Below is a small trained network, with its code and all its weights. Each question gives an input and a class and asks what happens when units are switched off, that is, made to give their printed mean instead of their output.

import numpy as np


def w(rows, s, z=0):
    codes = np.array(rows[::2]) - 128.0
    scale = np.full(codes.shape[1], s)
    scale[-1] = z or s
    return codes * scale


def f(y):
    return np.maximum(y, 0)


def log_softmax(a):
    a = a - a.max(-1, keepdims=True)
    return a - np.log(np.exp(a).sum(-1, keepdims=True))


def net(x, mask):
    res = np.array(x, float).reshape(1, 7) / 4 @ E
    y = f(res @ A[0][:, :-1].T + A[0][:, -1])
    res = res + np.where(mask, y, B[0][:, -1]) @ B[0][:, :-1]
    return log_softmax(res[-1] @ U[:, :-1].T + U[:, -1])


A, B = {}, {}
E = w([
[162,70,52,183,106,82,1,141],'x0',
[121,142,128,136,124,129,123,127],'x1',
[117,139,124,136,128,129,125,130],'x2',
[161,147,226,137,134,177,60,216],'x3',
[171,233,128,98,170,3,143,158],'x4',
[146,126,129,101,116,136,124,115],'x5',
[71,124,88,77,52,112,148,209],'x6',
],0.0095)
A[0] = w([
[80,81,141,132,72,240,114,72,66],'N1',
[171,153,203,143,140,192,62,233,74],'N2',
[70,150,200,92,165,171,224,115,58],'N3',
[211,231,136,62,173,1,140,137,177],'N4',
[97,77,126,144,122,214,119,90,2],'N5',
[168,130,155,188,174,144,122,51,99],'N6',
[56,98,99,89,21,106,165,236,122],'N7',
[177,134,151,165,206,142,120,68,83],'N8',
[74,105,36,127,122,78,173,14,128],'N9',
[146,67,47,178,128,99,34,170,106],'N10',
[165,120,115,146,74,85,53,94,140],'N11',
],0.0084,0.0016)
B[0] = w([
[70,41,115,173,141,139,161,203,245],'N1',
[241,217,168,159,84,183,191,133,239],'N2',
[68,110,226,117,4,24,56,18,230],'N3',
[81,17,132,214,173,121,113,189,250],'N4',
[69,81,97,167,154,142,112,190,214],'N5',
[119,171,73,12,205,153,101,113,203],'N6',
[118,234,47,43,206,164,100,119,220],'N7',
[88,228,30,67,208,155,120,118,198],'N8',
[254,184,139,214,81,229,203,139,254],'N9',
[111,174,203,102,77,50,96,55,253],'N10',
[95,64,132,137,100,50,118,63,204],'N11',
],0.0078,0.01)
U = w([
[73,113,183,122,33,54,96,14,143],'0',
[70,47,121,197,164,120,137,235,252],'1',
[254,175,143,178,64,176,198,138,30],'2',
[88,187,58,4,200,142,108,123,75],'3',
],0.0082,0.0019)

Each question gives the input, the list of numbers given to net, and the class t.
The units are the neurons (one row each of A and B). Each row of codes is followed by its name. A weight is (code - 128) times the scale printed after its matrix; where a second scale follows, it is the last column's (A, B and U).
mask holds one flag per neuron, in row order. A switched-off neuron (its flag False) gives its mean, the last column of its row in B, instead of its output. The means were averaged over made-up inputs and are rounded, as every weight is.
A unit's drop is (log p(t) with every unit on - log p(t) with that unit switched off) / (log p(t) with every unit on - log p(t) with every unit switched off).
The circuit of an input: a set's keep is (log p(t) with only the set's units on - log p(t) with every unit switched off) / (log p(t) with every unit on - log p(t) with every unit switched off). Starting from all 11 units, units are removed one at a time, each time the one whose removal leaves the highest keep (on an exact tie, the one counted first), for as long as the keep stays at least 0.8.
units of the circuit, in order: the units of the circuit, biggest drop first
top k neurons: the k neurons with the biggest drops, biggest first
drop when u is switched off: that unit's drop, to one decimal
input [-5,-3,-4,-5,2,-4,-7], class 3: top 4 neurons	[N8, N6, N10, N2]
input [1,1,5,-4,4,2,-6], class 3: top 3 neurons	[N8, N6, N1]
input [5,1,8,8,-1,-6,-7], class 2: units of the circuit, in order	[N2]
input [3,8,6,2,-2,2,4], class 3: top 3 neurons	[N3, N7, N9]
input [7,-4,-5,1,4,0,7], class 0: top 4 neurons	[N10, N11, N8, N6]
input [0,-7,5,-7,-7,-1,-6], class 1: top 3 neurons	[N1, N5, N2]
input [4,0,-8,8,-7,1,-2], class 2: top 4 neurons	[N2, N4, N10, N3]
input [-2,-8,3,-6,-7,3,6], class 1: top 2 neurons	[N1, N2]
input [-8,0,-6,6,-3,5,-1], class 0: top 2 neurons	[N3, N9]
input [-5,-4,7,-1,-8,-8,-8], class 1: top 3 neurons	[N1, N5, N7]
input [7,-1,-6,4,1,3,4], class 0: top 2 neurons	[N10, N9]
input [2,3,-8,2,0,7,3], class 3: units of the circuit, in order	[N9, N3]
input [-8,2,-3,5,-7,5,-3], class 0: top 2 neurons	[N3, N4]
input [1,-4,-7,6,6,-3,-1], class 1: units of the circuit, in order	[N4]
input [0,0,2,-2,3,0,-2], class 1: units of the circuit, in order	[N4, N10]
input [2,7,-2,-8,7,-3,-6], class 2: top 2 neurons	[N9, N1]
input [6,1,-3,4,-5,-5,7], class 3: drop when N3 is switched off	0.6
input [3,1,7,5,-2,7,7], class 3: drop when N6 is switched off	0.0
input [3,-4,-3,-1,-4,-2,8], class 3: drop when N7 is switched off	1.1
input [-2,5,-7,3,4,7,1], class 1: units of the circuit, in order	[N4]
